Below is a small trained network, with its code and all its weights. Each question gives an input and a class and asks what happens when units are switched off, that is, made to give their printed mean instead of their output.

import numpy as np


def w(rows, s, z=0):
    codes = np.array(rows[::2]) - 128.0
    scale = np.full(codes.shape[1], s)
    scale[-1] = z or s
    return codes * scale


def norm(h):
    return h / np.sqrt((h * h).mean(-1, keepdims=True) + 1e-5)


def f(y):
    return y / 2 * (1 + np.tanh(0.7978845608 * (y + 0.044715 * y**3)))


def log_softmax(a):
    a = a - a.max(-1, keepdims=True)
    return a - np.log(np.exp(a).sum(-1, keepdims=True))


def net(x, mask):
    res = np.array(x, float).reshape(1, 6) / 4 @ E
    u = 0
    for l in range(4):
        y = f(norm(res) @ A[l][:, :-1].T + A[l][:, -1])
        res = res + np.where(mask[u : u + 4], y, B[l][:, -1]) @ B[l][:, :-1]
        u += 4
    return log_softmax(norm(res)[-1] @ U[:, :-1].T + U[:, -1])


A, B = {}, {}
E = w([
[130,125,125,126,125],'x0',
[139,127,136,148,139],'x1',
[148,208,60,131,151],'x2',
[125,90,135,108,254],'x3',
[105,80,31,159,126],'x4',
[244,99,124,96,122],'x5',
],0.0085)
A[0] = w([
[104,130,118,74,214,52],'0.n1',
[111,225,225,59,140,46],'0.n2',
[159,254,58,129,171,3],'0.n3',
[37,169,154,161,149,27],'0.n4',
],0.014,0.0053)
B[0] = w([
[150,154,158,212,178,191],'0.n1',
[217,31,70,213,84,254],'0.n2',
[62,42,193,88,84,231],'0.n3',
[185,143,112,1,139,206],'0.n4',
],0.013,0.0053)
A[1] = w([
[62,111,3,133,147,67],'1.n1',
[170,163,105,45,135,86],'1.n2',
[141,140,121,107,132,4],'1.n3',
[124,217,105,162,70,47],'1.n4',
],0.014,0.0044)
B[1] = w([
[246,42,124,142,97,254],'1.n1',
[117,119,106,31,158,188],'1.n2',
[127,95,92,58,128,83],'1.n3',
[114,187,151,174,129,163],'1.n4',
],0.013,0.0031)
A[2] = w([
[138,122,101,110,108,7],'2.n1',
[249,160,166,184,115,36],'2.n2',
[146,97,117,107,207,36],'2.n3',
[101,93,220,229,122,68],'2.n4',
],0.011,0.0016)
B[2] = w([
[202,67,174,79,199,135],'2.n1',
[54,112,23,88,169,254],'2.n2',
[141,252,170,90,26,178],'2.n3',
[2,169,58,69,108,229],'2.n4',
],0.0064,0.0061)
A[3] = w([
[129,244,68,160,24,1],'3.n1',
[181,101,63,2,112,182],'3.n2',
[148,166,128,127,9,105],'3.n3',
[58,47,207,86,91,9],'3.n4',
],0.01,0.0031)
B[3] = w([
[148,165,208,189,72,147],'3.n1',
[52,239,102,76,130,255],'3.n2',
[181,161,201,183,254,167],'3.n3',
[87,74,249,59,5,171],'3.n4',
],0.0079,0.0091)
U = w([
[242,32,60,144,102,105],'0',
[83,54,192,83,94,112],'1',
[116,132,84,125,128,211],'2',
[178,191,88,42,131,117],'3',
[147,156,194,246,187,145],'4',
[108,118,80,119,117,175],'5',
[105,152,84,144,128,3],'6',
],0.013,0.015)

Each question gives the input, the list of numbers given to net, and the class t.
The units are the neurons (one row each of A and B). Each row of codes is followed by its name. A weight is (code - 128) times the scale printed after its matrix; where a second scale follows, it is the last column's (A, B and U).
mask holds one flag per neuron, layer by layer. A switched-off neuron (its flag False) gives its mean, the last column of its row in B, instead of its output. The means were averaged over made-up inputs and are rounded, as every weight is.
A unit's drop is (log p(t) with every unit on - log p(t) with that unit switched off) / (log p(t) with every unit on - log p(t) with every unit switched off).
The circuit of an input: a set's keep is (log p(t) with only the set's units on - log p(t) with every unit switched off) / (log p(t) with every unit on - log p(t) with every unit switched off). Starting from the 12 units with the biggest drops (on a tie, the unit counted first), units are removed one at a time, each time the one whose removal leaves the highest keep (on an exact tie, the one counted first), for as long as the keep stays at least 0.8.
units of the circuit, in order: the units of the circuit, biggest drop first
top k neurons: the k neurons with the biggest drops, biggest first
k most important neurons of layer l: the k neurons of layer l with the biggest drops, biggest first
drop when u is switched off: that unit's drop, to one decimal
input [-2,6,3,-4,5,7], class 3: units of the circuit, in order	0.n2
input [-3,-8,-5,-6,8,-6], class 0: units of the circuit, in order	1.n1; 0.n3
input [-4,6,-7,0,4,-8], class 3: top 2 neurons	0.n4; 0.n3
input [-7,-2,2,-6,7,8], class 3: top 2 neurons	0.n2; 3.n2
input [4,6,0,6,-1,7], class 3: top 2 neurons	0.n2; 2.n3
input [6,-2,-3,-8,-6,0], class 4: top 4 neurons	3.n3; 0.n3; 1.n1; 3.n1
input [-4,6,3,-8,1,-6], class 4: top 2 neurons	1.n4; 3.n3
input [1,-2,6,6,4,8], class 3: top 4 neurons	0.n2; 2.n3; 2.n4; 2.n2
input [-4,-7,4,8,4,7], class 4: units of the circuit, in order	0.n1; 0.n4
input [-7,-5,-5,5,-2,-1], class 5: units of the circuit, in order	2.n4; 0.n3; 0.n1; 2.n2
input [4,-6,-6,3,-5,-7], class 3: 2 most important neurons of layer 0	0.n4; 0.n3
input [6,-6,-8,-2,4,7], class 1: top 3 neurons	0.n2; 0.n4; 1.n1
input [1,-3,4,-6,2,-4], class 4: top 3 neurons	3.n3; 1.n4; 0.n2
input [-3,-1,-2,8,-3,2], class 4: top 2 neurons	0.n1; 3.n2
input [0,1,-8,0,5,5], class 1: units of the circuit, in order	0.n2
input [-1,0,5,1,6,8], class 3: top 2 neurons	0.n2; 3.n2
input [-5,-5,2,8,7,-5], class 4: top 2 neurons	0.n1; 0.n2
input [-6,3,3,8,-7,6], class 4: top 3 neurons	0.n1; 0.n4; 1.n1
input [2,-1,7,-8,1,-3], class 4: 2 most important neurons of layer 3	3.n3; 3.n1
input [-2,1,-6,7,8,-1], class 0: units of the circuit, in order	1.n1
input [1,1,7,-2,4,5], class 1: drop when 0.n3 is switched off	0.9
input [-7,-6,8,-4,0,3], class 1: drop when 0.n3 is switched off	0.9
input [-2,3,2,-6,1,3], class 4: drop when 0.n4 is switched off	0.5
